The symbols move the nodes like this.
j511: χ>j88, φ>j60, λ>j758, β>j849, π>j684, ρ>j491, η>j569
j758: χ>j866, φ>j869, λ>j511, β>j537, π>j292, ρ>j811, η>j251
j854: χ>j269, φ>j857, λ>j456, β>j851, π>j800, ρ>j51, η>j137
j60: χ>j736, φ>j511, λ>j869, β>j494, π>j527, ρ>j747, η>j484
j622: χ>j680, φ>j163, λ>j565, β>j506, π>j251, ρ>j753, η>j292
j510: χ>j292, φ>j210, λ>j186, β>j920, π>j866, ρ>j850, η>j680
j794: χ>j747, φ>j963, λ>j137, β>j249, π>j865, ρ>j736, η>j456
j966: χ>j800, φ>j753, λ>j975, β>j901, π>j269, ρ>j163, η>j677
j537: χ>j640, φ>j470, λ>j849, β>j758, π>j562, ρ>j492, η>j879
j456: χ>j43, φ>j501, λ>j854, β>j531, π>j413, ρ>j909, η>j794
j594: χ>j492, φ>j613, λ>j530, β>j161, π>j89, ρ>j640, η>j573
j850: χ>j272, φ>j149, λ>j956, β>j89, π>j161, ρ>j510, η>j744
j243: χ>j166, φ>j920, λ>j827, β>j210, π>j486, ρ>j417, η>j71
j163: χ>j72, φ>j622, λ>j687, β>j883, π>j436, ρ>j966, η>j399
j470: χ>j486, φ>j537, λ>j494, β>j869, π>j166, ρ>j958, η>j70
j17: χ>j286, φ>j550, λ>j49, β>j597, π>j616, ρ>j133, η>j914
j597: χ>j569, φ>j909, λ>j572, β>j17, π>j759, ρ>j501, η>j88
j310: χ>j539, φ>j665, λ>j89, β>j956, π>j530, ρ>j238, η>j671
j547: χ>j573, φ>j777, λ>j938, β>j416, π>j852, ρ>j879, η>j492
j236: χ>j417, φ>j998, λ>j847, β>j677, π>j958, ρ>j166, η>j901
j105: χ>j687, φ>j759, λ>j72, β>j979, π>j909, ρ>j413, η>j821
j849: χ>j914, φ>j494, λ>j537, β>j511, π>j649, ρ>j787, η>j286
j621: χ>j531, φ>j938, λ>j777, β>j43, π>j780, ρ>j509, η>j397
j963: χ>j491, φ>j794, λ>j161, β>j530, π>j956, ρ>j88, η>j501
j572: χ>j251, φ>j51, λ>j597, β>j49, π>j680, ρ>j857, η>j866
j827: χ>j913, φ>j238, λ>j243, β>j821, π>j160, ρ>j665, η>j979
j693: χ>j616, φ>j784, λ>j506, β>j565, π>j286, ρ>j961, η>j649
j907: χ>j901, φ>j716, λ>j100, β>j800, π>j851, ρ>j71, η>j417
j562: χ>j920, φ>j166, λ>j649, β>j292, π>j537, ρ>j998, η>j506
j166: χ>j243, φ>j562, λ>j913, β>j399, π>j470, ρ>j236, η>j883
j821: χ>j527, φ>j186, λ>j210, β>j827, π>j736, ρ>j865, η>j105
j835: χ>j137, φ>j811, λ>j747, β>j958, π>j677, ρ>j869, η>j269
j93: χ>j978, φ>j413, λ>j744, β>j671, π>j501, ρ>j759, η>j956
j956: χ>j479, φ>j865, λ>j850, β>j310, π>j963, ρ>j186, η>j93
j975: χ>j413, φ>j978, λ>j966, β>j780, π>j43, ρ>j687, η>j412
j800: χ>j966, φ>j744, λ>j413, β>j907, π>j854, ρ>j72, η>j149
j958: χ>j613, φ>j492, λ>j397, β>j835, π>j236, ρ>j470, η>j777
j901: χ>j907, φ>j852, λ>j780, β>j966, π>j777, ρ>j883, η>j236
j589: χ>j501, φ>j43, λ>j416, β>j938, π>j978, ρ>j569, η>j491
j665: χ>j847, φ>j310, λ>j417, β>j865, π>j249, ρ>j827, η>j100
j161: χ>j811, φ>j137, λ>j963, β>j594, π>j850, ρ>j866, η>j857
j43: χ>j456, φ>j589, λ>j269, β>j621, π>j975, ρ>j484, η>j747
j920: χ>j562, φ>j243, λ>j238, β>j510, π>j640, ρ>j89, η>j371
j292: χ>j510, φ>j399, λ>j684, β>j562, π>j758, ρ>j272, η>j622
j436: χ>j51, φ>j251, λ>j484, β>j70, π>j163, ρ>j269, η>j869
j680: χ>j622, φ>j72, λ>j759, β>j371, π>j572, ρ>j744, η>j510
j613: χ>j958, φ>j594, λ>j249, β>j137, π>j417, ρ>j486, η>j851
j684: χ>j186, φ>j527, λ>j292, β>j649, π>j511, ρ>j479, η>j565
j501: χ>j589, φ>j456, λ>j857, β>j133, π>j93, ρ>j597, η>j963
j851: χ>j777, φ>j573, λ>j531, β>j854, π>j907, ρ>j788, η>j613
j753: χ>j744, φ>j966, λ>j978, β>j852, π>j416, ρ>j622, η>j272
j149: χ>j677, φ>j850, λ>j865, β>j417, π>j137, ρ>j210, η>j800
j736: χ>j60, φ>j88, λ>j204, β>j160, π>j821, ρ>j794, η>j909
j88: χ>j511, φ>j736, λ>j866, β>j914, π>j186, ρ>j963, η>j597
j913: χ>j827, φ>j649, λ>j166, β>j527, π>j494, ρ>j847, η>j784
j788: χ>j70, φ>j49, λ>j550, β>j51, π>j71, ρ>j851, η>j486
j847: χ>j665, φ>j539, λ>j236, β>j412, π>j397, ρ>j913, η>j780
j998: χ>j89, φ>j236, λ>j539, β>j272, π>j492, ρ>j562, η>j852
j780: χ>j100, φ>j961, λ>j901, β>j975, π>j621, ρ>j784, η>j847
j569: χ>j597, φ>j484, λ>j251, β>j286, π>j565, ρ>j589, η>j511
j759: χ>j565, φ>j105, λ>j680, β>j616, π>j597, ρ>j93, η>j186
j71: χ>j883, φ>j371, λ>j979, β>j72, π>j788, ρ>j907, η>j243
j238: χ>j649, φ>j827, λ>j920, β>j186, π>j914, ρ>j310, η>j616
j716: χ>j852, φ>j907, λ>j671, β>j744, π>j573, ρ>j371, η>j89
j186: χ>j684, φ>j821, λ>j510, β>j238, π>j88, ρ>j956, η>j759
j133: χ>j938, φ>j531, λ>j573, β>j501, π>j671, ρ>j17, η>j530
j89: χ>j998, φ>j417, λ>j310, β>j850, π>j594, ρ>j920, η>j716
j869: χ>j204, φ>j758, λ>j60, β>j470, π>j399, ρ>j835, η>j436
j865: χ>j412, φ>j956, λ>j149, β>j665, π>j794, ρ>j821, η>j413
j509: χ>j550, φ>j286, λ>j70, β>j484, π>j784, ρ>j621, η>j494
j550: χ>j509, φ>j17, λ>j788, β>j909, π>j979, ρ>j531, η>j160
j978: χ>j93, φ>j975, λ>j753, β>j961, π>j589, ρ>j565, η>j479
j371: χ>j506, φ>j71, λ>j616, β>j680, π>j49, ρ>j716, η>j920
j787: χ>j530, φ>j397, λ>j492, β>j491, π>j539, ρ>j849, η>j938
j72: χ>j163, φ>j680, λ>j105, β>j71, π>j51, ρ>j800, η>j210
j784: χ>j979, φ>j693, λ>j883, β>j687, π>j509, ρ>j780, η>j913
j100: χ>j780, φ>j671, λ>j907, β>j413, π>j531, ρ>j979, η>j665
j416: χ>j857, φ>j269, λ>j589, β>j547, π>j753, ρ>j251, η>j811
j137: χ>j835, φ>j161, λ>j794, β>j613, π>j149, ρ>j204, η>j854
j866: χ>j758, φ>j204, λ>j88, β>j640, π>j510, ρ>j161, η>j572
j640: χ>j537, φ>j486, λ>j914, β>j866, π>j920, ρ>j594, η>j49
j857: χ>j416, φ>j854, λ>j501, β>j573, π>j744, ρ>j572, η>j161
j51: χ>j436, φ>j572, λ>j909, β>j788, π>j72, ρ>j854, η>j204
j531: χ>j621, φ>j133, λ>j851, β>j456, π>j100, ρ>j550, η>j249
j269: χ>j854, φ>j416, λ>j43, β>j777, π>j966, ρ>j436, η>j835
j914: χ>j849, φ>j160, λ>j640, β>j88, π>j238, ρ>j530, η>j17
j649: χ>j238, φ>j913, λ>j562, β>j684, π>j849, ρ>j539, η>j693
j527: χ>j821, φ>j684, λ>j399, β>j913, π>j60, ρ>j412, η>j687
j961: χ>j671, φ>j780, λ>j852, β>j978, π>j938, ρ>j693, η>j539
j979: χ>j784, φ>j616, λ>j71, β>j105, π>j550, ρ>j100, η>j827
j909: χ>j484, φ>j597, λ>j51, β>j550, π>j105, ρ>j456, η>j736
j747: χ>j794, φ>j491, λ>j835, β>j397, π>j412, ρ>j60, η>j43
j397: χ>j249, φ>j787, λ>j958, β>j747, π>j847, ρ>j494, η>j621
j417: χ>j236, φ>j89, λ>j665, β>j149, π>j613, ρ>j243, η>j907
j530: χ>j787, φ>j249, λ>j594, β>j963, π>j310, ρ>j914, η>j133
j484: χ>j909, φ>j569, λ>j436, β>j509, π>j687, ρ>j43, η>j60
j777: χ>j851, φ>j547, λ>j621, β>j269, π>j901, ρ>j70, η>j958
j671: χ>j961, φ>j100, λ>j716, β>j93, π>j133, ρ>j616, η>j310
j811: χ>j161, φ>j835, λ>j491, β>j492, π>j272, ρ>j758, η>j416
j399: χ>j210, φ>j292, λ>j527, β>j166, π>j869, ρ>j677, η>j163
j286: χ>j17, φ>j509, λ>j879, β>j569, π>j693, ρ>j938, η>j849
j879: χ>j49, φ>j70, λ>j286, β>j251, π>j506, ρ>j547, η>j537
j249: χ>j397, φ>j530, λ>j613, β>j794, π>j665, ρ>j160, η>j531
j506: χ>j371, φ>j883, λ>j693, β>j622, π>j879, ρ>j852, η>j562
j486: χ>j470, φ>j640, λ>j160, β>j204, π>j243, ρ>j613, η>j788
j413: χ>j975, φ>j93, λ>j800, β>j100, π>j456, ρ>j105, η>j865
j251: χ>j572, φ>j436, λ>j569, β>j879, π>j622, ρ>j416, η>j758
j938: χ>j133, φ>j621, λ>j547, β>j589, π>j961, ρ>j286, η>j787
j412: χ>j865, φ>j479, λ>j677, β>j847, π>j747, ρ>j527, η>j975
j204: χ>j869, φ>j866, λ>j736, β>j486, π>j210, ρ>j137, η>j51
j160: χ>j494, φ>j914, λ>j486, β>j736, π>j827, ρ>j249, η>j550
j70: χ>j788, φ>j879, λ>j509, β>j436, π>j883, ρ>j777, η>j470
j539: χ>j310, φ>j847, λ>j998, β>j479, π>j787, ρ>j649, η>j961
j852: χ>j716, φ>j901, λ>j961, β>j753, π>j547, ρ>j506, η>j998
j49: χ>j879, φ>j788, λ>j17, β>j572, π>j371, ρ>j573, η>j640
j272: χ>j850, φ>j677, λ>j479, β>j998, π>j811, ρ>j292, η>j753
j494: χ>j160, φ>j849, λ>j470, β>j60, π>j913, ρ>j397, η>j509
j744: χ>j753, φ>j800, λ>j93, β>j716, π>j857, ρ>j680, η>j850
j479: χ>j956, φ>j412, λ>j272, β>j539, π>j491, ρ>j684, η>j978
j492: χ>j594, φ>j958, λ>j787, β>j811, π>j998, ρ>j537, η>j547
j677: χ>j149, φ>j272, λ>j412, β>j236, π>j835, ρ>j399, η>j966
j491: χ>j963, φ>j747, λ>j811, β>j787, π>j479, ρ>j511, η>j589
j616: χ>j693, φ>j979, λ>j371, β>j759, π>j17, ρ>j671, η>j238
j210: χ>j399, φ>j510, λ>j821, β>j243, π>j204, ρ>j149, η>j72
j565: χ>j759, φ>j687, λ>j622, β>j693, π>j569, ρ>j978, η>j684
j687: χ>j105, φ>j565, λ>j163, β>j784, π>j484, ρ>j975, η>j527
j573: χ>j547, φ>j851, λ>j133, β>j857, π>j716, ρ>j49, η>j594
j883: χ>j71, φ>j506, λ>j784, β>j163, π>j70, ρ>j901, η>j166

In the rows, 25 means zero.

The rows follow the links: the fewer symbols apart two nodes are, the more alike their rows tend to be.

Here are some nodes, each with a row of numbers. One shown again gets a slightly different row.
j562: 22 29 26 24 26 30 23 30 26 27 22 35 28 25 28 31 27 18 19 19 27 17 23 29 20 27 27 8 27 19 18 35 12 26 20 33 13 17 27 31 25 25 27 24 32 38 32 23 27 33 15 25 29 26 17 18 23 29 30 30 13
j412: 24 34 31 24 12 31 18 29 16 32 28 13 30 26 32 41 21 26 24 23 36 16 37 21 23 22 24 32 32 16 21 13 28 34 29 25 18 17 34 27 15 33 27 30 24 29 27 32 37 23 29 30 24 23 17 20 18 29 23 23 30
j43: 26 31 27 20 17 17 28 25 27 27 27 20 26 21 35 32 21 26 27 37 29 29 37 20 32 12 27 28 31 23 25 17 39 31 33 26 25 23 23 24 21 26 26 37 26 32 28 25 38 7 37 26 34 26 26 33 23 33 20 9 33
j204: 24 22 15 19 30 15 40 33 18 22 23 26 16 17 24 26 27 22 33 16 28 33 27 29 36 38 33 31 17 30 32 16 22 19 23 21 27 33 28 14 25 21 24 12 27 22 18 21 30 27 27 17 21 30 33 32 21 29 19 23 18
j550: 26 15 25 23 33 20 33 24 36 15 29 24 18 19 17 16 22 26 35 30 15 35 23 22 35 27 29 32 26 31 25 19 28 24 27 27 40 28 22 18 23 23 20 20 19 15 10 20 19 27 33 26 28 30 30 31 29 22 28 15 31
j621: 31 27 31 30 25 23 27 17 30 17 28 25 31 18 28 31 22 25 30 37 21 26 33 20 30 16 29 30 39 28 22 21 41 30 32 36 34 27 18 30 26 21 33 39 14 28 24 30 23 11 37 25 38 25 21 32 28 29 28 14 32
j133: 26 17 28 24 26 29 21 12 27 20 26 28 20 25 25 7 25 28 25 33 24 35 24 25 26 10 22 28 27 31 30 35 23 23 19 23 38 30 21 28 32 20 23 26 24 14 20 26 11 20 31 25 21 25 33 34 33 15 28 25 38
j597: 21 12 14 22 35 14 27 21 35 21 26 28 14 38 25 10 27 25 29 28 24 34 16 27 31 17 23 28 18 29 31 33 28 20 26 22 32 25 23 23 24 23 20 17 29 17 15 16 19 23 30 28 24 20 37 28 27 15 19 30 30
j788: 20 20 22 17 30 15 41 34 26 25 28 27 15 13 25 16 26 25 30 22 16 32 27 30 32 38 31 23 21 34 31 21 31 20 20 27 35 28 19 17 31 18 22 18 19 22 23 18 31 33 24 16 30 31 26 38 25 30 28 16 18
j857: 29 18 20 24 28 17 22 19 26 27 22 27 25 27 27 10 28 32 23 23 26 33 18 30 21 17 24 31 22 30 39 33 30 15 23 11 31 36 19 25 37 15 26 23 26 17 28 27 16 15 24 18 17 20 37 28 29 20 17 29 30
j527: 23 29 24 34 29 27 24 30 32 19 25 18 29 30 21 46 22 19 24 21 23 12 24 17 27 34 23 28 27 17 16 15 22 31 36 28 20 16 29 19 8 35 27 29 24 27 22 26 29 24 32 31 30 20 20 16 22 24 27 28 22
j901: 32 33 31 34 27 30 20 21 29 22 28 24 37 17 17 31 25 28 18 23 20 20 28 20 14 27 23 25 32 21 20 15 39 28 32 29 25 24 24 29 25 21 35 42 11 28 35 36 26 22 19 26 26 18 17 20 23 31 30 19 25
j747: 31 25 28 30 26 20 21 19 21 15 26 20 29 22 33 41 24 20 31 28 28 23 30 18 33 20 28 39 31 20 27 17 29 29 35 27 27 29 22 22 18 25 38 32 23 28 17 25 19 8 43 30 33 27 30 30 22 27 19 23 34
j616: 20 14 25 25 30 30 19 20 33 22 30 24 20 34 14 10 24 25 23 28 16 27 14 23 18 24 21 19 21 27 21 28 22 20 23 28 29 23 24 26 20 30 20 19 25 18 21 25 17 39 19 33 18 20 27 19 31 6 31 29 27
j622: 19 31 18 21 24 15 25 31 32 33 31 30 24 37 27 29 26 23 16 27 27 18 20 25 16 24 21 11 25 23 17 30 24 23 26 21 8 17 27 28 23 24 20 31 28 37 32 21 36 30 14 25 29 21 20 17 26 26 20 29 8
j236: 29 35 33 27 16 35 23 28 16 31 28 22 34 15 28 39 24 23 21 22 27 15 37 22 20 31 26 25 32 21 18 15 27 26 23 27 18 20 31 29 29 28 30 33 22 32 38 31 32 31 19 22 25 29 12 24 16 34 30 20 22
j166: 32 29 28 32 34 30 26 28 27 19 23 30 35 19 14 38 23 22 24 17 17 14 24 21 24 42 28 25 29 20 19 13 22 29 29 32 21 18 23 22 18 27 34 26 20 29 26 30 26 31 22 24 29 23 14 16 19 27 32 28 16
j137: 34 22 23 30 32 24 27 20 13 19 18 22 25 16 26 28 26 29 28 17 29 32 26 27 31 32 26 44 22 25 39 17 27 19 30 15 31 39 21 17 31 21 34 21 16 13 21 22 18 16 29 20 15 26 33 30 23 31 18 27 35
j978: 21 31 29 26 12 22 15 26 25 31 30 22 28 37 33 25 25 24 17 34 31 21 26 19 20 10 17 17 30 19 16 34 33 25 28 23 16 19 30 34 25 27 21 39 33 33 32 27 32 24 27 29 24 19 20 18 27 22 23 27 27
j693: 16 29 29 19 20 25 23 28 34 28 31 30 20 34 20 21 20 21 21 37 21 18 22 19 20 19 23 5 31 23 10 30 26 29 22 34 15 10 30 33 21 27 19 29 33 34 31 24 30 36 17 31 32 25 18 22 31 22 33 26 20
j613: 28 21 29 25 23 32 37 27 12 26 18 24 27 5 30 21 26 25 29 23 28 37 35 29 32 31 32 36 20 32 34 19 23 22 17 21 35 37 27 22 37 20 27 14 19 18 28 30 25 27 29 20 21 34 25 35 20 32 24 18 31
j238: 16 21 28 24 20 39 26 29 22 34 29 21 18 32 20 16 21 21 22 26 26 28 24 27 26 30 26 15 16 25 21 33 10 24 15 31 24 23 34 28 22 33 17 10 34 25 19 23 25 45 22 31 20 32 25 20 22 11 34 31 22
j794: 23 23 27 23 19 25 30 24 12 30 20 13 19 19 33 24 25 29 36 24 33 35 39 28 32 20 26 40 22 27 30 18 27 28 22 23 31 35 32 19 26 26 19 18 26 16 17 26 26 22 38 24 22 28 37 35 22 27 19 20 37
j17: 17 18 22 14 24 24 32 29 32 28 29 30 11 26 26 6 25 25 30 31 19 36 24 28 29 17 29 18 20 34 27 34 21 22 13 26 33 22 23 25 31 24 13 17 31 21 20 19 23 31 24 23 27 29 33 34 27 17 28 24 26
j70: 30 25 20 28 36 15 33 22 38 14 29 33 27 15 21 34 23 21 29 29 15 20 23 23 29 32 32 21 30 26 21 18 38 24 31 29 31 22 13 21 25 15 31 32 19 28 25 19 23 15 26 17 37 28 21 29 25 36 27 17 18
j821: 19 21 22 25 23 27 25 34 22 32 25 14 18 27 21 29 25 21 29 21 27 29 27 22 30 38 22 31 18 22 21 13 21 26 27 24 22 22 35 15 16 35 13 14 24 15 17 23 34 37 26 31 17 23 26 23 17 18 25 30 22
j49: 25 16 20 21 37 21 30 19 32 17 27 34 20 27 23 5 27 26 25 24 18 30 14 32 28 26 32 21 21 33 32 37 23 17 22 26 35 24 18 23 34 16 24 18 25 23 24 17 12 28 20 21 24 25 29 27 33 21 26 25 21
j909: 19 19 19 16 24 12 36 35 29 27 27 20 12 23 25 19 21 24 34 30 19 38 29 28 38 32 29 34 21 29 28 16 35 25 26 23 32 28 25 13 20 25 10 18 22 17 11 19 36 27 30 24 26 28 33 32 26 23 23 21 27
j272: 28 37 25 24 15 30 13 25 15 36 23 24 31 29 35 32 24 24 16 23 35 17 23 26 17 22 22 19 27 22 22 32 15 27 25 22 9 22 35 33 30 25 29 32 30 34 37 25 29 22 18 25 19 21 21 17 21 27 23 30 18
j572: 20 19 12 17 26 15 32 27 26 31 26 29 11 30 31 11 30 24 26 26 24 36 20 30 28 24 29 21 14 33 34 32 24 18 19 16 21 29 26 19 33 20 13 17 30 24 24 16 28 28 17 17 18 27 34 29 28 24 17 25 17

Each walk starts at a row. The symbols on each line, taken left to right, move it on to the next node.
Answer with the node's row; about right is enough.
new walk
26 26 33 25 23 36 12 16 33 21 27 26 36 34 23 23 24 26 16 33 28 19 24 19 15 14 19 19 35 24 17 33 26 32 27 30 24 18 27 36 30 27 29 38 27 32 32 31 22 22 24 33 30 20 18 17 29 19 30 26 30
φ ρ: 27 26 28 29 29 31 22 27 36 16 32 26 32 25 11 35 23 21 26 30 14 17 27 18 23 31 23 20 32 21 12 14 35 34 34 36 27 14 24 23 11 29 25 35 20 26 22 28 28 30 21 32 38 24 16 13 26 24 34 19 24
π λ β: 22 27 17 23 26 5 37 30 30 21 25 28 21 19 32 32 26 26 31 28 23 21 28 23 31 30 33 22 26 20 26 19 33 25 24 23 20 21 21 18 26 20 25 30 29 35 27 15 37 15 23 20 35 25 24 27 23 41 19 18 14
new walk
23 24 33 24 15 42 23 25 13 36 22 24 27 26 26 15 28 26 20 21 31 28 25 31 16 23 22 23 19 25 30 31 14 21 15 21 22 31 35 28 37 23 24 17 27 24 33 32 28 40 15 24 9 28 21 23 19 21 32 32 27
χ π β: 33 30 22 29 28 16 20 15 19 22 18 32 30 27 37 32 31 24 22 20 35 20 17 23 21 15 26 25 30 27 35 34 20 23 28 19 16 28 19 24 28 18 38 33 31 35 29 21 18 5 30 17 29 23 30 27 25 30 16 30 31
η π λ λ χ: 21 24 22 20 16 26 20 27 17 38 28 19 23 30 25 10 28 34 19 23 28 28 22 30 13 19 21 19 18 27 30 30 25 19 17 12 20 29 33 26 36 25 16 23 25 23 29 31 30 33 12 24 11 17 29 23 25 22 24 30 28
new walk
18 32 22 23 18 20 26 37 33 29 32 20 24 29 21 39 21 24 27 26 23 20 28 22 29 30 21 22 28 18 11 17 31 32 31 28 17 12 30 21 12 29 14 34 29 30 25 27 43 30 25 32 26 20 17 20 27 26 27 24 19
ρ λ χ β: 25 24 35 27 16 35 29 30 20 36 25 19 28 14 17 17 23 31 22 26 22 29 31 28 20 30 23 27 23 26 26 13 34 23 20 18 29 29 30 29 35 27 22 27 14 18 30 34 30 39 14 25 11 24 18 26 25 29 33 20 28
φ π π π φ: 32 17 28 28 29 26 31 22 22 19 23 24 27 12 19 15 23 34 31 28 19 32 30 27 25 28 29 36 26 32 31 21 35 20 25 22 40 35 17 23 36 15 30 24 10 14 25 29 19 17 23 18 21 25 27 35 25 30 26 18 34
new walk
27 21 21 25 34 18 22 19 28 16 19 34 25 39 28 37 28 18 27 25 29 19 14 22 29 17 25 23 27 22 25 36 17 26 29 27 23 20 20 22 14 21 32 24 37 29 15 15 17 11 37 25 35 28 31 26 31 23 17 31 21
χ φ ρ φ: 29 19 22 29 27 27 19 15 20 25 19 17 23 37 32 21 26 25 27 25 33 37 19 25 24 12 23 35 21 29 34 35 20 20 25 21 29 36 23 26 25 23 28 17 27 17 14 24 11 15 36 26 23 27 40 28 28 18 16 30 37
π λ λ: 21 25 24 23 13 35 18 22 17 40 21 15 22 31 29 17 24 25 20 27 37 30 24 27 20 15 19 27 22 25 26 28 16 28 19 21 20 28 34 27 27 31 15 16 33 19 27 32 23 30 25 31 11 25 29 25 21 15 23 35 35
new walk
19 27 26 19 24 22 28 23 28 21 24 31 16 31 35 32 24 15 27 28 27 22 26 22 35 16 30 12 24 26 19 37 11 27 20 38 24 18 27 30 23 22 29 24 39 35 27 13 23 23 31 24 42 37 21 31 23 24 25 22 21
η χ η λ β: 30 20 17 24 37 15 27 24 22 22 17 33 18 27 25 18 28 25 27 13 30 30 14 32 28 30 29 27 17 29 36 36 15 17 23 17 26 35 18 19 27 18 29 14 31 17 18 15 13 22 28 21 21 24 36 31 27 21 16 34 18
β π π: 24 18 23 19 29 25 34 27 23 23 24 35 15 24 28 15 30 23 29 21 26 35 20 32 32 27 33 16 15 33 33 36 10 16 13 25 30 24 24 24 32 17 26 9 33 24 22 15 19 33 21 18 25 34 29 34 25 27 26 26 21
new walk
20 33 36 20 13 40 13 21 18 30 24 24 30 28 33 30 23 21 19 30 33 18 31 23 20 10 22 18 31 21 18 32 18 29 24 33 18 19 33 39 26 31 28 31 31 34 36 31 23 28 25 31 28 30 17 22 22 25 29 24 29
η π β λ: 26 31 17 17 23 11 24 24 26 30 26 35 26 27 40 23 30 26 20 30 34 24 23 28 25 13 24 19 27 23 29 36 32 22 23 17 20 27 22 29 33 17 24 39 29 36 33 22 27 8 24 16 27 23 29 28 28 34 15 23 26
η ρ: 22 31 19 18 26 13 28 27 24 23 22 38 21 29 34 31 29 21 25 22 32 22 20 26 29 25 32 13 19 22 26 36 17 22 23 26 13 21 22 25 25 21 27 24 37 40 28 15 24 15 26 19 36 29 29 25 22 35 15 26 12
new walk
24 32 32 23 18 33 18 24 23 30 26 30 34 29 31 23 26 26 14 32 26 21 26 26 11 19 21 12 29 23 20 31 26 24 20 24 15 21 25 39 35 23 26 40 26 36 42 33 28 31 14 22 26 18 14 21 27 28 30 23 25
π φ φ ρ: 21 28 22 18 29 13 31 24 32 22 30 41 22 25 32 19 27 23 24 29 20 24 22 29 25 21 33 8 27 26 23 35 25 21 18 31 21 19 19 31 32 15 25 27 32 37 32 14 28 22 17 19 39 30 19 31 28 34 25 20 13
π π λ: 21 22 25 24 33 17 22 18 38 13 27 37 24 29 24 23 28 22 27 34 19 24 20 23 30 19 27 15 33 27 20 35 29 24 27 32 31 15 15 31 24 21 30 30 29 28 20 16 14 17 28 26 41 25 23 25 30 23 23 22 24
new walk
29 22 28 29 22 38 18 17 24 29 25 24 29 28 17 9 25 31 13 24 23 29 18 28 11 26 19 24 23 30 30 31 28 21 22 20 29 29 27 32 35 24 25 25 18 21 31 33 17 34 11 25 11 21 23 17 32 18 28 31 30
η β φ χ η: 27 36 28 27 15 21 26 31 20 34 28 22 34 23 24 35 25 29 19 26 25 18 33 29 15 28 21 24 29 18 20 16 38 27 27 19 16 20 32 23 29 25 21 39 21 32 34 33 40 24 18 26 21 18 15 21 24 34 27 18 22
ρ φ φ η: 23 32 21 25 25 20 28 38 22 29 24 24 30 22 27 42 25 22 25 19 28 15 25 24 21 38 24 19 25 14 17 16 21 27 27 27 13 19 28 19 15 33 24 24 26 33 31 22 36 32 23 26 25 26 17 16 20 34 23 26 14
new walk
16 24 32 17 11 38 23 22 23 35 29 17 24 30 21 6 23 28 20 33 26 33 25 23 18 13 23 20 24 29 23 32 27 24 16 23 31 24 33 33 31 30 14 22 26 17 29 34 25 38 21 27 15 23 23 26 28 14 34 25 29
η ρ π π χ: 24 24 30 27 29 32 13 21 27 19 27 29 31 35 18 30 19 17 21 25 28 16 19 23 24 24 23 18 31 20 17 33 11 28 24 37 19 16 27 33 17 28 30 26 31 31 22 24 19 34 29 34 31 25 17 13 23 15 30 33 20
π η η φ: 27 25 26 28 33 22 26 21 32 12 24 27 26 21 20 40 21 17 34 28 18 21 30 21 36 28 33 27 29 27 20 19 21 28 32 37 30 18 18 20 14 24 36 27 29 33 19 18 19 19 37 23 42 33 22 30 24 29 28 19 25
new walk
24 25 35 26 15 41 25 28 17 32 26 12 26 17 21 25 17 29 30 25 27 29 38 21 27 26 21 35 24 25 23 15 20 31 21 27 31 30 32 24 24 35 21 17 21 19 23 33 28 41 30 29 18 30 21 21 19 25 35 23 32
φ β η ρ η: 21 19 20 26 26 30 19 23 27 28 23 20 22 42 18 19 25 21 26 18 28 24 15 25 21 29 23 24 19 24 28 32 13 25 26 21 20 21 27 22 17 32 16 15 34 16 17 22 19 36 25 31 14 20 31 17 27 10 25 37 25
η β χ π β: 21 27 16 16 22 10 25 27 34 27 25 33 17 38 35 24 27 19 24 33 25 30 20 26 32 12 28 14 28 26 19 36 26 26 25 32 22 16 25 26 22 22 16 31 38 36 23 15 26 16 28 28 38 25 27 29 27 26 17 21 21
